Below is a small trained network, with its code and all its weights. Each question gives an input and a target symbol and asks what happens when units are switched off, that is, made to give their printed mean instead of their output.

import numpy as np


def w(rows, s, z=0):
    codes = np.array(rows[::2]) - 128.0
    scale = np.full(codes.shape[1], s)
    scale[-1] = z or s
    return codes * scale


def f(y):
    return np.maximum(y, 0)


def softmax(a):
    e = np.exp(a - a.max(-1, keepdims=True))
    return e / e.sum(-1, keepdims=True)


def log_softmax(a):
    a = a - a.max(-1, keepdims=True)
    return a - np.log(np.exp(a).sum(-1, keepdims=True))


def net(x, mask):
    ids = ['ΔΨεζσω'.index(c) for c in x.split()]
    T = len(ids)
    res = E[ids] + P[:T]
    r = res
    for j in range(2):
        rows = slice(2 * j, 2 * j + 2)
        q, k, v = (r @ M[0][rows].T for M in (Q, K, V))
        z = softmax(np.where(np.tri(T) > 0, q @ k.T / 2**0.5, -1e9)) @ v
        o = O[0][rows]
        res = res + np.where(mask[j], z, o[:, -1]) @ o[:, :-1]
    y = f(res @ A[0][:, :-1].T + A[0][:, -1])
    res = res + np.where(mask[2:6], y, B[0][:, -1]) @ B[0][:, :-1]
    return log_softmax(res[-1] @ U[:, :-1].T + U[:, -1])


Q, K, V, O, A, B = {}, {}, {}, {}, {}, {}
E = w([
[165,82,145,116],'Δ',
[114,130,168,103],'Ψ',
[164,76,252,83],'ε',
[134,125,46,143],'ζ',
[159,193,122,156],'σ',
[78,164,70,124],'ω',
],0.022)
P = w([
[138,122,145,91],'0',
[205,250,78,131],'1',
[176,224,114,79],'2',
[178,201,116,76],'3',
[107,44,227,198],'4',
[139,109,138,153],'5',
[110,101,146,123],'6',
[77,205,115,70],'7',
[108,134,139,123],'8',
[135,138,73,130],'9',
[166,89,119,135],'10',
],0.012)
Q[0] = w([
[110,176,177,17],'head 0',
[181,170,149,55],'head 0',
[189,192,100,6],'head 1',
[189,142,113,94],'head 1',
],0.013)
K[0] = w([
[142,107,121,151],'head 0',
[147,151,118,99],'head 0',
[39,8,112,128],'head 1',
[14,120,121,74],'head 1',
],0.013)
V[0] = w([
[166,166,124,120],'head 0',
[53,3,89,94],'head 0',
[172,119,54,192],'head 1',
[3,219,94,138],'head 1',
],0.012)
O[0] = w([
[96,216,114,119,208],'head 0',
[140,79,45,63,2],'head 0',
[191,230,127,9,172],'head 1',
[34,236,35,122,129],'head 1',
],0.012,0.0049)
A[0] = w([
[182,86,138,148,250],'neuron 0',
[67,78,163,125,119],'neuron 1',
[190,163,2,86,126],'neuron 2',
[152,121,89,109,149],'neuron 3',
],0.0096,0.0014)
B[0] = w([
[95,2,33,106,177],'neuron 0',
[58,229,90,148,155],'neuron 1',
[148,196,134,81,247],'neuron 2',
[46,29,116,81,150],'neuron 3',
],0.007,0.015)
U = w([
[253,119,141,87,75],'Δ',
[85,159,149,175,38],'Ψ',
[120,117,136,141,2],'ε',
[220,166,163,43,221],'ζ',
[215,201,184,182,122],'σ',
[56,184,160,113,157],'ω',
],0.0073,0.0031)

Each question gives the input, a string of symbols that net reads in full, and the target symbol t.
The units are the heads (2 rows each of Q, K, V and O) and the neurons (one row each of A and B). Each row of codes is followed by its name. A weight is (code - 128) times the scale printed after its matrix; where a second scale follows, it is the last column's (O, A, B and U).
mask holds one flag per unit, heads first, then neurons. A switched-off unit (its flag False) gives its mean, the last column of its rows in O or B, instead of its output. The means were averaged over made-up inputs and are rounded, as every weight is.
A unit's drop is (log p(t) with every unit on - log p(t) with that unit switched off) / (log p(t) with every unit on - log p(t) with every unit switched off).
The circuit of an input: a set's keep is (log p(t) with only the set's units on - log p(t) with every unit switched off) / (log p(t) with every unit on - log p(t) with every unit switched off). Starting from all 6 units, units are removed one at a time, each time the one whose removal leaves the highest keep (on an exact tie, the one counted first), for as long as the keep stays at least 0.8.
units of the circuit, in order: the units of the circuit, biggest drop first
k most important neurons: the k neurons with the biggest drops, biggest first
drop when u is switched off: that unit's drop, to one decimal
input ζ Ψ ζ Ψ Δ, target Ψ: units of the circuit, in order => (head 1; neuron 2)
input Δ ζ ζ ε, target Δ: units of the circuit, in order => (head 1)
input ε ε ζ ζ Δ, target ε: 3 most important neurons => (neuron 0; neuron 1; neuron 2)
input ε Δ ω ζ ε, target Δ: units of the circuit, in order => (head 1; neuron 0)
input ε ε Ψ ζ σ, target ε: 2 most important neurons => (neuron 0; neuron 2)
input ζ Ψ ω ζ ζ ζ ω, target ζ: units of the circuit, in order => (head 1; head 0; neuron 2)
input Ψ σ Ψ, target σ: 2 most important neurons => (neuron 0; neuron 3)
input Δ ζ Ψ ζ ε ε Ψ ζ ω, target ε: 2 most important neurons => (neuron 2; neuron 0)
input Δ Δ ζ Ψ, target Δ: drop when neuron 0 is switched off => 0.3
input ζ ζ Ψ ω ε Δ ε ε, target ε: drop when neuron 1 is switched off => 0.2
input ω Ψ σ, target ω: drop when head 1 is switched off => 1.6
input ζ Δ ω ζ Δ, target Δ: 2 most important neurons => (neuron 0; neuron 2)
input ε ζ Δ, target ε: 2 most important neurons => (neuron 0; neuron 1)
input ζ σ ζ, target σ: 2 most important neurons => (neuron 0; neuron 3)
input ζ ω σ ω ζ Δ ζ ζ, target ζ: units of the circuit, in order => (head 1)
